Table B holds the same points as the rows below and some others, measured another way and shuffled. Each row below is followed by which row of B it is.
B:
0: [-284 -417   54  -24   15   35 -145   -1  -64 -268   44 -106    5   44
  -14  -46  -12 -116  -30  124 -318  341  -53   -6 -131  154  118 -165
  241   69   77]
1: [-183 -371   -1   64 -114   -5  -21   12   67 -100  259  -44   23  -37
  -61  -30 -113   56   12   98  -80  301  116  106  166   21  167   71
   97   43  148]
2: [ 264  194   64  158   87   43  127 -343   32  317  -55  180   25  -81
  -62    3   84  257  196 -184  314 -250  113   55   -9   99  -25   88
 -139  -86  -67]
3: [   3  154    7  -29  -88   23   50   76 -285 -158  -69 -119   59  157
   76 -113  -99  -77 -142  -76   19   61 -200  -59   60 -168  -79  -70
  120  -95 -189]
4: [-125 -117 -330  -60 -215  -15  108  222  -34  -68  286  -93   30  152
   37 -163 -302   92    5  -17 -203  225  136  -65  423  -35   33  166
   47   79  -75]
5: [ 110  -11  210 -142  186   87  -93 -157  -37 -208 -223   18   95  -16
 -202 -102  -78 -266  -90  184   -9  158 -272  -50  -89  100  -68 -224
  135 -164 -290]
6: [-192  -53 -336    8 -318  -73  112  210 -101  -18  288 -140  -17  208
  222 -129 -246  184   23 -122 -177  170  187  -36  345  -76   30  151
   10   90   39]
7: [  96  135    4    4  213  147   38 -135 -294  -37 -275    9   49  113
  -44 -103  101  -32   21 -157 -105 -136 -197 -169 -217  129 -112 -137
  148    0 -281]
8: [-179  -35  143   -4 -197  -60  -52   94 -226 -262   22 -190   27  118
  165  -50  -94 -120 -207   29   12  243 -183   55   -3 -220   11 -150
  153 -112   23]
9: [ 176  680 -198   27 -228  -92  213  -42 -321  227 -138  -59  -34  303
  404 -119 -100  229   24 -402  204 -327   -5 -127   88 -161 -248   11
 -164 -124 -231]
10: [ -65  192  -43 -135 -120  -57  -19   30 -208 -158 -132 -127   -6  229
  223 -127 -150 -104  -90  -34 -107  100 -146 -111  -28  -13 -133 -196
   55  -95 -180]
11: [  -8   60 -400  -61 -127   44  179  182 -125   26  170  -52   39  199
   32 -194 -263  138   47 -132 -195   44  106 -153  387   -3  -44  191
   26   81 -212]
12: [ 147  484 -131 -120   -3   11   83  -54 -315   -2 -302  -51    9  280
  212 -171  -92  -30  -11 -204  -49 -186 -177 -224  -69   26 -256 -165
   -1 -103 -378]
13: [-163 -275  136  170  120   56  -96 -257 -105    3  -81   12  -45  -18
   58   52  246  108  129 -102 -145   26   43   34 -382  241  113 -150
  144   94  176]
14: [-160 -161  240 -120 -265 -124 -127  107   27 -358  144 -166   64   14
   24  -57 -285 -264 -266  298  106  504 -184  166  198 -249   53 -147
  102 -222   26]
15: [-111 -122 -220   67    9   53   56  -49 -117   62   48  -12  -26  121
   80  -78   13  179  152 -170 -253   -7  140 -104  -17  200   37   42
   80  155    0]
16: [ -27  226  -88 -141 -130  -51    6   38 -179 -124 -107 -111    4  229
  198 -150 -193  -95  -76  -32  -94   88 -126 -115   49  -21 -141 -154
   32  -98 -216]
17: [  73 -117   84  -33  -17   14   10  -84  123  -46  117   44   84  -77
 -191  -68 -184  -45   -9  159  119  213   -3   84  230    1   49   34
    8 -111  -86]
18: [ -75  -15  326   78 -212 -139  -89 -148    1  -79   50  -63   -6  -37
  152   55  -30  -17 -103   78  304  202  -64  229  -52 -163   57 -142
  -27 -219  176]
19: [ 111  345 -413  -85 -190  -34  218   91  -97  158   94  -19    6  245
  174 -196 -299  190   86 -205  -44  -90  143 -161  391  -12 -146  160
 -128    1 -261]
20: [ 104   36  -15  122  -79   26  139  -60  -33  111  149   35   66  -20
  -66  -49  -70  172   36 -104  213  -16   66   69  226 -106   33  161
  -25  -46  -32]
21: [-277 -296  208  -26 -266  -94 -127  150  -68 -380  194 -212   43   33
   65  -31 -185 -191 -255  215    0  494 -151  163  115 -251  125 -123
  184 -119  140]
22: [ 153 -214  395   15  204   90  -97 -302  170  -85  -52  128  121 -248
 -371   12   12 -148  -15  247  238  180 -136  149  -53   83   86  -94
   68 -179  -79]
23: [  47   91 -116  -34  269  178   33 -131 -306  -34 -314    9   27  168
  -19 -136  114  -20   89 -186 -296 -161 -156 -264 -272  273 -121 -156
  178   81 -305]
24: [  -6  152 -290  -65  -41   58  125  108 -247  -30  -14  -70   32  232
   80 -175 -152   56   11 -166 -207  -25  -27 -196  163   26  -98   37
   78   58 -258]
25: [-236 -341  222  295 -142  -72  -74 -214    6   65  191  -27  -60  -90
  157  132  188  241   83  -83  119  133  185  253 -196   13  225  -23
   33   24  451]
26: [ 101  239 -253   10 -165   16  211  125 -174   68  129  -43   61  169
   63 -160 -215  156   -9 -183   66  -54   34  -83  376 -160  -82  188
  -31  -24 -212]
27: [-145 -297  189  137 -215  -64  -25   -3   52 -101  297  -66   31  -92
  -20   28  -83   52  -83  101  191  310   57  244  171 -187  184   63
   59  -82  240]
28: [  36  121 -165    4  236  166   59 -131 -325   26 -281    9    8  187
   36 -125  133   56  116 -256 -288 -209 -104 -261 -261  262 -111 -114
  154  111 -275]
29: [ 215  244  -66  117  205   95  106 -375 -110  312 -241  163  -20   53
   40  -36  180  253  266 -301   45 -366   84 -114 -235  293 -102  -31
  -74   20 -159]
30: [  -2   13 -117   53 -201  -83   82  -66   87  145  204   16  -17   41
  105  -53 -163  209  107  -59   92   71  210   70  241   14   31  115
 -115  -33   58]
31: [ -63  -49  357  204  -37  -78 -107 -369  -43   77  -93   23  -60  -69
  178  123  220  114   62  -81  238   -9    9  191 -375   56   72 -198
  -15 -114  249]
32: [-355  164  -88   67 -315 -157  -46   74 -450 -113 -103 -275 -141  376
  651  -33   59  101  -68 -300 -221   30  -45  -74 -304  -73  -70 -259
   94   32  159]
33: [   2 -183  159  206   43   42   16 -235  -10   94   75   64   23 -105
  -81   46  129  173   94  -78  151    2   76  131  -85   53  124   44
   41   -4  137]
34: [  75  -46  274  188  206  109  -27 -341 -150   60 -197   79   30  -90
  -77   53  277   73   78 -121  138 -129  -97   49 -357  124   39 -125
  100  -46    5]
35: [  88  372 -437  126   66   92  235 -135 -357  349 -176   53  -71  294
  280 -120  132  410  283 -555 -210 -478  177 -285 -132  249 -155   82
  -41  190 -190]
36: [  91   28  181  -45   89   47  -44 -156  -47 -109 -134   12   76  -15
 -113  -63  -44 -131  -56   90   89   91 -178    6  -56   26  -42 -151
   72 -144 -173]
37: [-152 -211  171  163  -55  -80 -102 -297   65   90   34   30  -76  -46
  153   85  121  166  143  -37   37   88  165  154 -247  187  125 -115
  -12   -5  285]
38: [ 119  102  186  -90  153   65  -65 -179 -106 -129 -254   17   67   31
  -85  -78  -21 -182  -57   69   36   48 -245  -59 -153   84  -94 -221
   91 -156 -257]
39: [ -49 -108 -198    2   97  110   49  -32 -142   -9  -15   -4   14  118
  -30 -114  -16   80  114 -115 -286    9   37 -153   -9  212    3    8
  127  131 -134]
40: [ 139  237 -332    5   15   36  175 -119  -60  262  -16   91  -14  153
   77 -133  -88  267  229 -251  -85 -219  192 -165  133  209 -109  115
 -110   71 -211]
41: [ -33 -248  345  160  155   80  -98 -275  -64  -69  -80   40   38 -135
 -130   65  217  -15   10   26  103   87 -109  130 -302   78  116 -138
  149  -49  103]
42: [  96   81  158  199  -11  -30   34 -343    4  236  -27  103  -22  -61
   83   60  133  238  146 -159  279 -139  109  136 -144   72   28  -11
 -102  -86  112]
43: [ -66  -72  166  -85  -50   29  -54   91 -176 -335  -20 -146  102   57
  -69  -99 -137 -250 -234  147    6  287 -287   10   65 -177   -7 -138
  198 -136 -150]
44: [-267  171 -141    5 -420 -223  -13   73 -201  -26   69 -203 -122  302
  575  -56 -143  138  -26 -173  -85  114   98    2   -2  -93  -55 -125
  -53  -38  149]
45: [ -97 -327  239  -90  -11  -15 -158  -72  137 -272   76  -33   71  -97
 -177  -40 -159 -224 -106  320    2  428 -117  119   66   23   97 -141
  124 -132    1]
46: [  65 -166  193   54  209   75  -76 -339   64   32 -121  118   29 -108
 -162    7  124    5  121   48    9   26  -13   35 -223  265   51 -125
   57  -36  -22]
47: [ -53   -9  -88  102  -51   16   61  -76 -139   66   31  -23   -8   95
  113  -52   18  162   76 -167  -49  -28   74  -25  -23   57   17   14
   37   41   13]
48: [-212   28   24 -111 -242 -130  -91   66 -141 -231  -19 -189  -34  199
  295  -88 -175 -123 -134   53 -110  264 -106   -9  -19  -68  -50 -217
   73  -99   -7]
49: [-162 -492  251   64  231  120 -170 -216   -9 -191  -59   19   40 -118
 -208   27  163 -114   31  146 -196  244  -90   49 -320  258  163 -182
  251   48   82]
50: [  59  -69   63  -53  219  155  -20  -94 -168 -157 -180    4   91   32
 -202 -114   15 -148  -28   33 -137   60 -214 -117 -108  128  -38 -125
  195  -22 -257]
51: [  -7 -317 -110  159  130  115   71 -193   90  172  160  130   20  -88
 -182  -19   66  253  241  -90  -99   -9  242   23   39  271  148  167
   39  152   71]
52: [  32  -67 -186  198  105  100  127 -229  -57  293   39  126  -30   20
    5  -24  142  361  290 -283  -83 -218  254  -50  -68  273   55  138
  -17  161   37]
53: [ -84 -183   86  135  -14  -44  -47 -282   93  132   49   69  -53  -47
   75   43   86  189  179  -43   17   44  189  106 -152  213  105  -44
  -34   17  192]
54: [-401 -877  166  151  -93  -25 -185  -85  292 -166  428  -14   -8 -217
 -158   81  -19   48   70  279 -173  563  251  280   38  167  389   38
  166  117  477]
55: [ -22 -382  206   35  343  188 -118 -254   -9 -135 -142   84   76 -128
 -320  -15  158 -116   65  119 -184  133 -127  -23 -290  307  103 -153
  240   45  -77]
56: [-227 -479 -205   30  -95   26   10   75  121  -62  348  -23    9   -5
  -95  -78 -167  117  106   86 -274  324  240   28  269  152  190  157
  101  159  127]
57: [-164  187   24   49 -459 -238   14   50 -121  -18  146 -176  -71  179
  457  -14 -169  117 -102  -98  185  149   64  132  120 -262  -26  -66
  -96 -149  170]
58: [  47   29  271   60   59   67  -28 -125 -204 -134 -140  -34   70   -9
  -56  -19   74 -103 -120  -11  156   43 -244   38 -150 -100  -10 -146
  136 -135 -101]
59: [  49 -323  496   16  204   72 -183 -309  150 -190  -80   78  106 -259
 -337   44   57 -221  -63  304  191  280 -196  184 -175   86  116 -200
  133 -191   -4]
60: [ 375 -119 -281 -251  316  263  171    5  252  -12  109  214  242 -108
 -706 -280 -401 -124  108  253 -124  130   -5 -192  613  246  -41  270
   44   -2 -615]
61: [-135 -169  348   69 -241 -149 -119 -105   71 -141  144  -85    4  -79
   96   61  -80  -57 -135  167  275  330  -38  272   14 -183  115 -128
    8 -207  234]
62: [ 299  412  228  -19  149   74   49 -244 -217   10 -346   50   84   40
  -42  -71   47  -94  -66  -97  280 -196 -303  -60 -158  -48 -185 -185
   11 -241 -347]
63: [  14  186 -103    7 -166   -2  124  104 -241  -43   51 -101   49  165
  117 -118 -144   55  -86 -141   52   14  -75  -48  194 -190  -69   40
   44  -64 -144]
64: [ -14 -282  208   66  330  178 -101 -279  -95 -101 -201   70   53  -80
 -219   -3  214  -81   73   26 -155   40 -139  -41 -363  291   69 -182
  223   39  -69]
65: [ -98  206 -258   30 -141  -17   98   53 -329   33  -49 -116  -50  290
  317 -122  -41  156   38 -290 -190 -105   22 -161  -15   11  -95  -31
   50   67  -96]
66: [ 166  134  -75  145  -57   40  187  -82  -75  206  121   62   60    0
  -47  -52  -40  245   81 -191  227 -126   96   36  227  -93   -2  204
  -63  -33  -76]
67: [-117  -46   44   72    2   31  -30  -92 -223  -62  -93  -69  -15  110
  133  -27   89   37   11 -123 -102   21  -62  -33 -205   65    4 -132
  123   18   13]
68: [-138   -1    4 -158 -176  -82  -75   84  -95 -252    2 -147   14  161
  141 -121 -237 -174 -141  119 -112  301 -129  -28   89  -54  -48 -172
   86 -113 -100]
69: [ -75 -457  403  120  154   85 -154 -236   62 -168   20   33   75 -222
 -274   70  134 -113  -35  201   85  267 -109  188 -205   79  196 -129
  196  -63  136]
70: [ 231   80  -58   63   71  123  177  -72  -47  103   75   91  121  -44
 -238  -95  -91  111   40  -77  177  -77   -4  -20  275  -57  -13  192
    5  -50 -228]
71: [  54 -110   89   58  146   48  -33 -304   64   92  -78  113    4  -59
  -87   -5   75   78  160  -11    3   -8   59   20 -156  259   35  -73
    2  -11  -24]

[  84  -93   37  -14 -172 -208  135  270  134 -105   61  103   25  301
 -148   57 -123  -63  162   10 -233   -6   82  112 -136] => 42
[-104 -157 -107  -61 -203 -250   26  -53  162  173 -156   40  255 -177
  183 -232  314  166  103  -37  268 -204    2   31  228] => 30
[   4 -159  -61   56   34  -27   87   -9 -240 -149  -15 -307  -84  205
 -138   -7 -233  -28  -50   80    1  355  206  145 -139] => 28
[ 109  -98  -52  146  136 -129  111 -201 -159  -11    7 -223   33  181
  -92 -172   42    8   63  -78  251  203  365  164  114] => 29
[ 358  105  100  243  361 -224  205 -197 -173  -76  324  -23  -66  482
 -384 -159   -9  -62  264 -285  109  184  562  271   71] => 35
[ 173  104   31 -111  142 -123  -64  282  -35  -56  124    7 -197   13
 -241  -12   54   -6  102  -38 -207  -35  -35  171 -128] => 13
[  47  100  -26  105  462   -1   23 -282 -432 -108  298 -311 -243   39
 -196 -119 -115    5  -32  -10   71  299  140  214  -49] => 23
[-291 -154 -147 -167  -92   23  -88   71 -168  -50  -91 -275  -77 -281
  128  -12 -102  103 -177  256  -42  117 -306   35 -141] => 43
[ -74 -135  -42  -53  -94  -57   66  148 -128 -146   16 -157  -75  128
 -104   55 -251    7  -21  118 -156  211   -2  102 -212] => 16
[-207 -137 -119 -313 -271 -105 -140  306   54   88 -210  -20   24 -383
   88  -83  128  240  -22   81  -19 -123 -326    8  -79] => 61
[-305 -173  -63 -158 -439 -258   63  215  349   49  -34  231  235 -131
  265   10   58   71  101  189 -181 -362 -410  -49   -4] => 56
[-293  114  -91 -366 -109 -232 -220  154  234  257   51  283   78 -724
  260 -205  476  314   90   33   -7 -601 -678  -21  128] => 54
[-104  -21  -63   91   95 -219   87 -327   -1   98  141   -6  153  -84
  144 -227  200   78  102  -18  241 -134   16   85  238] => 11
[ 125   41  -33 -195   38 -185 -103  177  -28  151  -62   49  -26 -210
 -171 -233  300  262  151 -240  163  -90   62  129   59] => 57
[ 110  121   13   12  312  -76   -5  -11 -208  -93  256 -119 -218   52
 -211  -46  -32  -37   48  -10 -105   92   32  196  -84] => 34
[  10  -45  -94  -73  154  -25  -75  -10 -253    1  -45 -271 -131 -148
 -101 -138   47  116  -53   -1  132  188   63  142  -32] => 10
[-280 -126 -161 -244 -110   -1 -156  125 -122   29 -145 -218  -62 -431
  144  -60   32  181 -155  208    1   18 -365   21 -103] => 49
[  85  121   16   -2  226 -181   17  -75  -85   24  240   30  -72  -17
 -143 -161  129   75  151 -127   39  -65   41  161   51] => 47
[-178  -62  -55  -58  -15  -24    0  126  -64 -168  121 -150 -132  -24
   52  126 -219 -110  -94  310 -316   36 -312   75 -206] => 55
[-401 -149 -115 -220 -265  -48  -47  192   27  -63  -20  -60   -7 -282
  215   82 -149   79 -117  338 -253  -92 -540  -28 -187] => 45
[ -32   33  -19  130  185 -212  119 -337  -54   45  243    0   87   32
   36 -208  128   37  134  -58  184  -75   90  126  191] => 26
[ 161  100   36 -231  -50 -245  -99  423  201   86   29  235  -55 -114
 -173  -78  274  104  215 -142 -170 -296 -119  114  -32] => 25
[ 232  150   23 -178  182 -184  -98  188 -119  105   74   68 -132 -119
 -343 -228  246  256  199 -328   95  -21  137  190   -6] => 44
[ 160   29   31  -59   70 -103    5  301  -42 -135  112  -39 -188  170
 -249   70 -103  -74   82   19 -280   67   28  168 -200] => 67
[-232 -107 -144 -254 -204 -181 -143   87  139  219 -200   26  152 -512
  235 -218  375  272   13   35  193 -295 -318  -13  142] => 27
[ -49  128  -50  -41  375   -9  -79 -166 -349  -38  245 -228 -239 -209
 -114 -127   -5   99  -49   20   34  134 -100  166  -54] => 58
[ -64  -26 -112 -228   -3  -99 -159  122  -74  130 -126  -97  -41 -384
   -4 -195  253  252    0  -45  146  -64 -148   79   32] => 18
[ -31 -208   14  150 -245 -251  278   13  172 -110   86   81  197  441
   13   39 -187 -131  170   79 -117    5  166   76  -25] => 19
[ 284   48   61  195  336  -67  134    5 -225 -238  266 -221 -246  475
 -340   63 -237 -249   63   13 -191  311  341  256 -159] => 12
[-328 -192  -73  -44 -292 -150  105   46  136  -68   41   18  133  -20
  239   61 -142  -27  -14  295 -190 -127 -321  -12  -71] => 17
